Here is a tiny trained network, its code and every weight. The questions are about switching its units off for an input and a class, where a switched-off unit gives its printed mean instead of its output.

import numpy as np


def w(rows, s, z=0):
    codes = np.array(rows[::2]) - 128.0
    scale = np.full(codes.shape[1], s)
    scale[-1] = z or s
    return codes * scale


def f(y):
    return np.maximum(y, 0)


def log_softmax(a):
    a = a - a.max(-1, keepdims=True)
    return a - np.log(np.exp(a).sum(-1, keepdims=True))


def net(x, mask):
    res = np.array(x, float).reshape(1, 6) / 4 @ E
    y = f(res @ A[0][:, :-1].T + A[0][:, -1])
    res = res + np.where(mask, y, B[0][:, -1]) @ B[0][:, :-1]
    return log_softmax(res[-1] @ U[:, :-1].T + U[:, -1])


A, B = {}, {}
E = w([
[149,157,214],'x0',
[128,129,129],'x1',
[94,35,158],'x2',
[128,129,129],'x3',
[128,129,129],'x4',
[254,116,109],'x5',
],0.0091)
A[0] = w([
[127,66,45,130],'N0',
[112,152,123,51],'N1',
[136,75,144,57],'N2',
[131,135,188,175],'N3',
[111,182,128,108],'N4',
[139,112,210,80],'N5',
[79,111,63,135],'N6',
[134,180,102,45],'N7',
[128,90,151,55],'N8',
[119,61,64,125],'N9',
[103,133,132,33],'N10',
[151,170,112,107],'N11',
[111,3,155,114],'N12',
[79,148,127,13],'N13',
[133,133,152,195],'N14',
[129,141,40,137],'N15',
[146,141,179,68],'N16',
[163,113,121,3],'N17',
[169,158,179,79],'N18',
[158,114,117,30],'N19',
[151,154,177,144],'N20',
[144,49,171,187],'N21',
[76,157,127,79],'N22',
[92,105,85,156],'N23',
[97,29,190,87],'N24',
[49,121,139,234],'N25',
[101,137,126,36],'N26',
[211,96,139,91],'N27',
[167,127,131,52],'N28',
[91,144,128,18],'N29',
[190,102,142,38],'N30',
[75,137,131,36],'N31',
[80,155,137,43],'N32',
[231,112,76,48],'N33',
[142,99,225,105],'N34',
[179,100,127,2],'N35',
[129,158,121,63],'N36',
[102,137,128,31],'N37',
[112,125,20,118],'N38',
[101,137,129,27],'N39',
[115,196,88,86],'N40',
[76,147,104,101],'N41',
[142,215,94,66],'N42',
[169,104,70,65],'N43',
[125,115,209,105],'N44',
[99,53,196,82],'N45',
],0.014,0.0065)
B[0] = w([
[134,207,180,190],'N0',
[67,112,87,131],'N1',
[77,127,41,144],'N2',
[152,173,144,188],'N3',
[78,125,46,165],'N4',
[82,187,164,168],'N5',
[163,188,182,189],'N6',
[42,77,67,149],'N7',
[30,163,90,139],'N8',
[138,199,192,183],'N9',
[19,30,167,131],'N10',
[87,125,80,165],'N11',
[70,147,68,215],'N12',
[43,42,178,145],'N13',
[222,145,143,178],'N14',
[150,180,175,190],'N15',
[100,187,136,148],'N16',
[2,36,229,132],'N17',
[79,167,110,165],'N18',
[52,107,193,133],'N19',
[142,190,134,177],'N20',
[141,142,88,208],'N21',
[80,48,176,166],'N22',
[158,138,140,182],'N23',
[98,135,49,209],'N24',
[187,93,154,254],'N25',
[35,82,202,132],'N26',
[58,69,178,188],'N27',
[54,121,155,141],'N28',
[57,64,190,136],'N29',
[44,63,175,155],'N30',
[104,76,153,154],'N31',
[52,61,168,153],'N32',
[74,64,159,201],'N33',
[111,158,171,186],'N34',
[35,54,176,141],'N35',
[35,156,61,134],'N36',
[9,58,233,130],'N37',
[103,190,164,194],'N38',
[35,32,227,131],'N39',
[64,125,77,174],'N40',
[104,94,166,171],'N41',
[48,102,68,185],'N42',
[112,129,167,161],'N43',
[119,190,178,177],'N44',
[103,123,66,196],'N45',
],0.0079,0.0091)
U = w([
[120,175,153,245],'0',
[81,103,203,27],'1',
[114,247,178,60],'2',
[118,181,144,188],'3',
[83,165,40,73],'4',
[138,166,149,220],'5',
[228,112,111,99],'6',
],0.011)

Each question gives the input, the list of numbers given to net, and the class t.
The units are the neurons (one row each of A and B). Each row of codes is followed by its name. A weight is (code - 128) times the scale printed after its matrix; where a second scale follows, it is the last column's (A, B and U).
mask holds one flag per neuron, in row order. A switched-off neuron (its flag False) gives its mean, the last column of its row in B, instead of its output. The means were averaged over made-up inputs and are rounded, as every weight is.
A unit's drop is (log p(t) with every unit on - log p(t) with that unit switched off) / (log p(t) with every unit on - log p(t) with every unit switched off).
The circuit of an input: a set's keep is (log p(t) with only the set's units on - log p(t) with every unit switched off) / (log p(t) with every unit on - log p(t) with every unit switched off). Starting from the 12 units with the biggest drops (on a tie, the unit counted first), units are removed one at a time, each time the one whose removal leaves the highest keep (on an exact tie, the one counted first), for as long as the keep stays at least 0.8.
circuit, biggest first: the units of the circuit, biggest drop first
most important unit: the unit with the biggest drop
k most important neurons: the k neurons with the biggest drops, biggest first
drop when u is switched off: that unit's drop, to one decimal
input [-8,-5,-3,-5,-6,-7], class 2: circuit, biggest first -> [N6]
input [-8,7,4,6,-4,-6], class 2: circuit, biggest first -> [N6, N9]
input [7,-4,1,7,4,7], class 1: circuit, biggest first -> [N27, N30]
input [-8,1,6,-6,-1,4], class 2: circuit, biggest first -> [N0, N9]
input [5,-2,4,-7,5,8], class 1: circuit, biggest first -> [N27, N30]
input [-3,-1,7,7,4,2], class 4: circuit, biggest first -> [N12, N24]
input [3,-1,5,-1,-2,0], class 4: circuit, biggest first -> [N24, N12, N45]
input [-7,3,-7,3,0,2], class 2: 3 most important neurons -> [N15, N38, N0]
input [5,5,6,-7,-1,8], class 1: circuit, biggest first -> [N27, N30]
input [1,4,6,-6,4,7], class 1: 4 most important neurons -> [N27, N30, N33, N35]
input [0,5,8,8,-3,-7], class 4: 3 most important neurons -> [N24, N12, N45]
input [-4,6,7,3,0,4], class 4: 3 most important neurons -> [N12, N24, N2]
input [-6,5,3,0,-5,1], class 2: 2 most important neurons -> [N0, N9]
input [4,7,8,3,-1,-3], class 4: most important unit -> N24
input [-4,-3,8,-2,5,-3], class 4: 2 most important neurons -> [N12, N24]
input [6,2,2,-4,0,1], class 2: drop when N44 is switched off -> 0.2
input [7,-1,4,6,-5,3], class 2: drop when N5 is switched off -> 0.2
input [7,-6,-1,5,2,7], class 1: drop when N33 is switched off -> 0.3
